Below is a small trained network, with its code and all its weights. Each question gives an input and a target symbol and asks what happens when units are switched off, that is, made to give their printed mean instead of their output.

import numpy as np


def w(rows, s, z=0):
    codes = np.array(rows[::2]) - 128.0
    scale = np.full(codes.shape[1], s)
    scale[-1] = z or s
    return codes * scale


def f(y):
    return np.maximum(y, 0)


def softmax(a):
    e = np.exp(a - a.max(-1, keepdims=True))
    return e / e.sum(-1, keepdims=True)


def log_softmax(a):
    a = a - a.max(-1, keepdims=True)
    return a - np.log(np.exp(a).sum(-1, keepdims=True))


def net(x, mask):
    ids = ['ΓΘΛΞβδεημστψ'.index(c) for c in x.split()]
    T = len(ids)
    res = E[ids] + P[:T]
    u = 0
    for l in range(2):
        r = res
        for j in range(2):
            rows = slice(3 * j, 3 * j + 3)
            q, k, v = (r @ M[l][rows].T for M in (Q, K, V))
            z = softmax(np.where(np.tri(T) > 0, q @ k.T / 3**0.5, -1e9)) @ v
            o = O[l][rows]
            res = res + np.where(mask[u + j], z, o[:, -1]) @ o[:, :-1]
        u += 2
        y = f(res @ A[l][:, :-1].T + A[l][:, -1])
        res = res + np.where(mask[u : u + 4], y, B[l][:, -1]) @ B[l][:, :-1]
        u += 4
    return log_softmax(res[-1] @ U[:, :-1].T + U[:, -1])


Q, K, V, O, A, B = {}, {}, {}, {}, {}, {}
E = w([
[148,147,84,125,173,136],'Γ',
[139,155,66,133,155,56],'Θ',
[62,133,65,132,151,79],'Λ',
[187,32,155,138,109,114],'Ξ',
[102,142,88,97,145,137],'β',
[176,153,77,151,194,143],'δ',
[188,183,198,107,138,78],'ε',
[91,103,179,123,66,96],'η',
[136,2,89,153,161,107],'μ',
[155,158,94,141,190,189],'σ',
[108,144,107,114,165,198],'τ',
[153,166,219,118,123,133],'ψ',
],0.016)
P = w([
[131,104,70,1,82,125],'0',
[103,124,105,135,93,131],'1',
[101,128,108,138,113,123],'2',
[97,127,115,147,124,120],'3',
[98,124,121,155,138,117],'4',
[86,129,125,155,149,111],'5',
[87,124,130,160,163,106],'6',
[87,133,135,179,175,113],'7',
[80,121,143,172,191,94],'8',
[82,135,145,192,194,111],'9',
[74,126,150,185,214,94],'10',
],0.0095)
Q[0] = w([
[120,99,196,141,153,69],'0.h0',
[73,50,105,47,181,100],'0.h0',
[116,41,76,74,141,109],'0.h0',
[251,218,243,33,115,101],'0.h1',
[154,161,137,97,189,201],'0.h1',
[172,146,4,139,160,218],'0.h1',
],0.028)
K[0] = w([
[143,149,155,160,127,184],'0.h0',
[145,32,120,166,157,126],'0.h0',
[162,70,98,145,147,129],'0.h0',
[172,248,219,83,122,203],'0.h1',
[149,158,109,152,214,131],'0.h1',
[166,116,49,133,252,88],'0.h1',
],0.034)
V[0] = w([
[124,135,115,89,42,101],'0.h0',
[112,195,89,123,37,57],'0.h0',
[134,116,135,122,145,140],'0.h0',
[26,87,222,91,238,159],'0.h1',
[213,81,97,161,1,149],'0.h1',
[16,61,242,100,229,179],'0.h1',
],0.006)
O[0] = w([
[101,116,128,144,110,44,76],'0.h0',
[48,77,129,68,122,40,1],'0.h0',
[138,134,138,139,132,134,151],'0.h0',
[153,148,53,116,3,125,207],'0.h1',
[151,184,71,205,231,100,155],'0.h1',
[158,157,16,165,2,112,235],'0.h1',
],0.0036,0.0026)
A[0] = w([
[158,132,147,196,173,104,153],'0.n0',
[42,115,206,150,158,104,1],'0.n1',
[204,156,163,63,46,254,39],'0.n2',
[95,142,101,91,139,86,30],'0.n3',
],0.012,0.0046)
B[0] = w([
[106,124,144,109,101,156,253],'0.n0',
[165,145,116,142,139,176,144],'0.n1',
[112,114,134,153,141,6,142],'0.n2',
[107,104,162,124,150,158,152],'0.n3',
],0.018,0.0048)
Q[1] = w([
[69,138,37,156,181,154],'1.h0',
[162,49,160,132,101,118],'1.h0',
[143,142,79,104,186,111],'1.h0',
[94,163,47,97,224,174],'1.h1',
[148,3,82,178,97,152],'1.h1',
[179,17,209,88,73,175],'1.h1',
],0.041)
K[1] = w([
[152,112,2,105,165,127],'1.h0',
[102,164,137,205,65,135],'1.h0',
[111,121,112,52,116,104],'1.h0',
[171,64,98,21,170,105],'1.h1',
[141,22,110,218,136,147],'1.h1',
[146,124,213,247,108,202],'1.h1',
],0.041)
V[1] = w([
[178,125,160,43,10,154],'1.h0',
[141,104,156,83,104,55],'1.h0',
[56,50,156,54,165,134],'1.h0',
[187,84,217,126,193,22],'1.h1',
[254,172,139,63,111,200],'1.h1',
[222,118,83,242,212,143],'1.h1',
],0.018)
O[1] = w([
[197,92,139,33,90,169,90],'1.h0',
[203,128,129,62,143,80,176],'1.h0',
[187,142,44,134,169,113,254],'1.h0',
[85,116,205,138,152,248,209],'1.h1',
[105,160,23,178,122,177,47],'1.h1',
[106,108,62,23,217,90,83],'1.h1',
],0.015,0.014)
A[1] = w([
[132,156,198,108,69,153,44],'1.n0',
[142,144,76,95,23,93,20],'1.n1',
[85,97,49,148,128,205,2],'1.n2',
[49,251,136,78,215,114,7],'1.n3',
],0.013,0.0049)
B[1] = w([
[90,146,55,97,133,68,254],'1.n0',
[63,105,119,136,101,176,161],'1.n1',
[123,76,174,88,130,42,205],'1.n2',
[140,181,127,147,4,166,208],'1.n3',
],0.012,0.021)
U = w([
[99,22,184,161,114,165,181],'Γ',
[198,88,190,163,99,109,49],'Θ',
[102,159,104,199,138,128,57],'Λ',
[176,3,182,94,118,201,185],'Ξ',
[133,111,156,182,196,195,225],'β',
[138,118,190,139,96,185,95],'δ',
[137,230,40,96,172,194,164],'ε',
[142,48,125,110,36,107,2],'η',
[122,48,13,170,225,95,193],'μ',
[63,113,113,154,173,196,129],'σ',
[147,28,100,193,92,205,96],'τ',
[130,174,175,103,164,101,36],'ψ',
],0.0054,0.0079)

Each question gives the input, a string of symbols that net reads in full, and the target symbol t.
The units are the heads (3 rows each of Q, K, V and O) and the neurons (one row each of A and B). Each row of codes is followed by its name. A weight is (code - 128) times the scale printed after its matrix; where a second scale follows, it is the last column's (O, A, B and U).
mask holds one flag per unit, layer by layer, with each layer's heads first. A switched-off unit (its flag False) gives its mean, the last column of its rows in O or B, instead of its output. The means were averaged over made-up inputs and are rounded, as every weight is.
A unit's drop is (log p(t) with every unit on - log p(t) with that unit switched off) / (log p(t) with every unit on - log p(t) with every unit switched off).
The circuit of an input: a set's keep is (log p(t) with only the set's units on - log p(t) with every unit switched off) / (log p(t) with every unit on - log p(t) with every unit switched off). Starting from all 12 units, units are removed one at a time, each time the one whose removal leaves the highest keep (on an exact tie, the one counted first), for as long as the keep stays at least 0.8.
units of the circuit, in order: the units of the circuit, biggest drop first
k most important neurons: the k neurons with the biggest drops, biggest first
heads that matter: for each layer, one digit per head in row order, 1 if its drop is at least 0.15 and else 0, layers parted by /
input ψ β μ δ Ξ μ μ μ Γ σ σ, target σ: units of the circuit, in order -> (1.n0 0.n2 1.h1)
input μ σ Γ, target ε: heads that matter -> 01 / 01
input Γ Λ ψ Γ Λ η, target η: units of the circuit, in order -> (1.h0 1.n0)
input η β Θ, target Λ: heads that matter -> 00 / 01
input σ η τ Ξ Ξ Θ σ Γ ψ Λ τ, target δ: units of the circuit, in order -> (0.n2 1.n3 1.h1 1.h0)
input η σ Γ ψ μ Ξ Γ Λ ε β Γ, target Λ: units of the circuit, in order -> (1.h1 1.h0)
input ε η δ, target Γ: heads that matter -> 10 / 01
input μ Γ μ ψ Γ τ η τ, target ε: most important neuron -> (0.n0)
input ε η Γ, target Γ: units of the circuit, in order -> (1.n2 1.h1 1.h0)
input Λ σ Γ β β β, target Θ: units of the circuit, in order -> (1.h1 0.h0)
input β Ξ Γ Γ Λ, target τ: heads that matter -> 10 / 11
input Λ β Γ, target Θ: 2 most important neurons -> (0.n3 0.n0)
input τ Γ σ μ σ μ Λ Γ ε η Γ, target ψ: 2 most important neurons -> (0.n2 1.n0)
input Γ σ δ Γ, target μ: units of the circuit, in order -> (1.h1)
input Γ Ξ σ Θ η Γ μ τ, target μ: heads that matter -> 11 / 01
input ψ Γ η Ξ Γ Γ Γ, target σ: units of the circuit, in order -> (1.n0 0.n2 1.h1)
input ε μ Λ Γ σ τ Γ Γ, target Γ: units of the circuit, in order -> (1.n2 1.h1 0.h1)
input Γ η Ξ η Γ Γ Γ μ μ Θ, target μ: 2 most important neurons -> (0.n0 1.n3)
input Λ η Γ Λ Λ μ μ Λ, target Θ: heads that matter -> 10 / 11
input η δ ε τ μ ψ η Γ τ, target Λ: units of the circuit, in order -> (1.h1 1.n0)
input Γ Λ σ Γ Γ ψ Ξ β, target μ: 2 most important neurons -> (0.n0 1.n3)
input δ Γ Γ δ ε μ Γ η Γ δ, target η: 2 most important neurons -> (1.n2 1.n3)
